Below are the code and all the weights of a small trained network. Each question names an input and a class and asks about switching units off, where a switched-off unit gives its printed mean instead of its output.

import numpy as np


def w(rows, s, z=0):
    codes = np.array(rows[::2]) - 128.0
    scale = np.full(codes.shape[1], s)
    scale[-1] = z or s
    return codes * scale


def norm(h):
    return h / np.sqrt((h * h).mean(-1, keepdims=True) + 1e-5)


def f(y):
    return np.maximum(y, 0)


def log_softmax(a):
    a = a - a.max(-1, keepdims=True)
    return a - np.log(np.exp(a).sum(-1, keepdims=True))


def net(x, mask):
    res = np.array(x, float).reshape(1, 8) / 4 @ E
    u = 0
    for l in range(3):
        y = f(norm(res) @ A[l][:, :-1].T + A[l][:, -1])
        res = res + np.where(mask[u : u + 11], y, B[l][:, -1]) @ B[l][:, :-1]
        u += 11
    return log_softmax(norm(res)[-1] @ U[:, :-1].T + U[:, -1])


A, B = {}, {}
E = w([
[123,128,129,123],'x0',
[129,128,129,127],'x1',
[138,124,122,135],'x2',
[57,254,46,99],'x3',
[226,167,206,86],'x4',
[128,126,129,128],'x5',
[85,186,228,242],'x6',
[134,128,125,134],'x7',
],0.0068)
A[0] = w([
[31,92,57,173,117],'0.n0',
[121,244,63,120,191],'0.n1',
[141,40,98,76,82],'0.n2',
[88,123,164,81,129],'0.n3',
[101,88,135,124,47],'0.n4',
[34,88,130,212,4],'0.n5',
[107,175,170,185,141],'0.n6',
[36,159,52,150,109],'0.n7',
[101,170,157,205,127],'0.n8',
[74,32,49,138,117],'0.n9',
[87,67,206,209,33],'0.n10',
],0.011,0.0035)
B[0] = w([
[135,174,204,220,225],'0.n0',
[110,212,42,83,254],'0.n1',
[86,96,200,66,209],'0.n2',
[158,91,125,147,137],'0.n3',
[111,98,117,170,139],'0.n4',
[234,191,30,187,187],'0.n5',
[130,157,230,102,201],'0.n6',
[179,202,154,202,227],'0.n7',
[154,173,211,61,202],'0.n8',
[13,105,134,220,227],'0.n9',
[189,77,4,177,204],'0.n10',
],0.015,0.0068)
A[1] = w([
[118,84,211,60,104],'1.n0',
[164,178,85,144,168],'1.n1',
[119,122,201,247,224],'1.n2',
[13,39,136,189,36],'1.n3',
[148,54,120,121,42],'1.n4',
[122,147,136,83,44],'1.n5',
[107,105,165,194,174],'1.n6',
[72,123,179,88,138],'1.n7',
[116,152,168,197,156],'1.n8',
[132,14,235,168,247],'1.n9',
[192,39,193,91,3],'1.n10',
],0.012,0.002)
B[1] = w([
[182,58,115,91,199],'1.n0',
[125,51,143,135,208],'1.n1',
[185,235,51,164,254],'1.n2',
[54,141,98,255,201],'1.n3',
[142,168,110,90,159],'1.n4',
[149,134,139,89,150],'1.n5',
[165,170,97,119,189],'1.n6',
[193,168,124,122,172],'1.n7',
[172,90,102,139,209],'1.n8',
[40,111,128,246,250],'1.n9',
[111,117,217,152,202],'1.n10',
],0.019,0.0078)
A[2] = w([
[95,173,94,188,140],'2.n0',
[81,79,190,95,3],'2.n1',
[202,93,7,122,98],'2.n2',
[133,189,161,90,143],'2.n3',
[110,64,131,161,209],'2.n4',
[153,145,138,236,110],'2.n5',
[66,66,161,165,31],'2.n6',
[154,155,101,191,93],'2.n7',
[209,125,109,80,182],'2.n8',
[180,43,117,181,154],'2.n9',
[180,127,115,148,147],'2.n10',
],0.018,0.0011)
B[2] = w([
[46,109,188,82,214],'2.n0',
[157,87,117,211,143],'2.n1',
[60,106,3,94,171],'2.n2',
[183,130,104,208,161],'2.n3',
[186,205,95,157,161],'2.n4',
[137,75,191,15,248],'2.n5',
[165,228,51,181,166],'2.n6',
[103,64,151,70,211],'2.n7',
[70,222,80,188,159],'2.n8',
[220,29,114,196,179],'2.n9',
[97,107,119,87,162],'2.n10',
],0.02,0.017)
U = w([
[76,102,117,208,115],'0',
[173,57,43,87,166],'1',
[61,129,147,59,136],'2',
[168,194,189,48,136],'3',
[211,105,131,200,207],'4',
[194,74,215,92,111],'5',
[106,172,5,110,3],'6',
[195,227,116,149,106],'7',
],0.022,0.0037)

Each question gives the input, the list of numbers given to net, and the class t.
The units are the neurons (one row each of A and B). Each row of codes is followed by its name. A weight is (code - 128) times the scale printed after its matrix; where a second scale follows, it is the last column's (A, B and U).
mask holds one flag per neuron, layer by layer. A switched-off neuron (its flag False) gives its mean, the last column of its row in B, instead of its output. The means were averaged over made-up inputs and are rounded, as every weight is.
A unit's drop is (log p(t) with every unit on - log p(t) with that unit switched off) / (log p(t) with every unit on - log p(t) with every unit switched off).
most important unit: the unit with the biggest drop
k most important neurons: the k neurons with the biggest drops, biggest first
top k neurons in layer l: the k neurons of layer l with the biggest drops, biggest first
drop of u: that unit's drop, to one decimal
input [-4,3,-3,-7,-2,2,-4,2], class 0: top 2 neurons in layer 1	(1.n3 1.n9)
input [-6,-7,1,-7,1,5,2,-1], class 5: top 4 neurons in layer 1	(1.n10 1.n0 1.n9 1.n8)
input [-5,6,1,-3,-8,0,7,7], class 1: most important unit	0.n10
input [7,-7,4,-1,3,-2,-2,8], class 4: 2 most important neurons	(0.n1 0.n0)
input [7,3,-2,0,-5,1,3,7], class 1: top 4 neurons in layer 1	(1.n8 1.n10 1.n9 1.n2)
input [6,6,-8,-5,5,-7,-1,0], class 4: 2 most important neurons	(0.n0 0.n7)
input [-3,-6,5,7,3,2,8,1], class 7: top 2 neurons in layer 1	(1.n9 1.n3)
input [5,3,-7,-6,6,-5,0,-8], class 4: top 2 neurons in layer 1	(1.n10 1.n2)
input [5,-7,2,-1,2,4,0,-1], class 4: 2 most important neurons	(0.n7 0.n0)
input [0,1,-7,-7,0,-1,-2,-5], class 0: top 2 neurons in layer 0	(0.n8 0.n6)
input [4,-4,-3,-1,2,-2,0,-2], class 4: top 3 neurons in layer 2	(2.n6 2.n4 2.n9)
input [8,4,0,4,1,-5,2,6], class 7: top 2 neurons in layer 2	(2.n5 2.n3)
input [-6,2,-1,8,2,5,7,-4], class 7: top 2 neurons in layer 0	(0.n8 0.n9)
input [3,7,-7,0,6,-2,3,-6], class 5: 2 most important neurons	(0.n1 1.n9)
input [8,-5,-1,-2,2,-3,-2,3], class 4: 2 most important neurons	(0.n1 0.n9)
input [-3,-5,6,-6,0,5,4,1], class 1: top 2 neurons in layer 0	(0.n10 0.n2)
input [-4,-3,0,3,0,-7,-1,2], class 2: most important unit	0.n7
input [8,-8,6,2,-2,-4,7,4], class 3: 3 most important neurons	(0.n8 0.n6 1.n9)
input [5,-6,0,-1,3,-3,1,-8], class 5: 2 most important neurons	(0.n1 0.n9)
input [-3,-5,4,-6,-2,6,3,1], class 1: most important neuron	(0.n10)
input [4,-8,3,6,2,-2,5,5], class 7: 3 most important neurons	(2.n5 1.n9 2.n3)
input [-5,1,0,0,3,-8,5,-2], class 5: top 2 neurons in layer 0	(0.n1 0.n10)
input [-6,5,3,3,3,8,-1,-6], class 6: top 2 neurons in layer 1	(1.n9 1.n3)
input [-5,-7,-7,-8,6,-7,-8,8], class 4: drop of 1.n9	0.0
input [-2,-5,-7,2,2,-8,1,-3], class 7: drop of 2.n5	0.1
input [6,5,-3,3,-1,-3,-7,7], class 2: drop of 0.n9	0.3
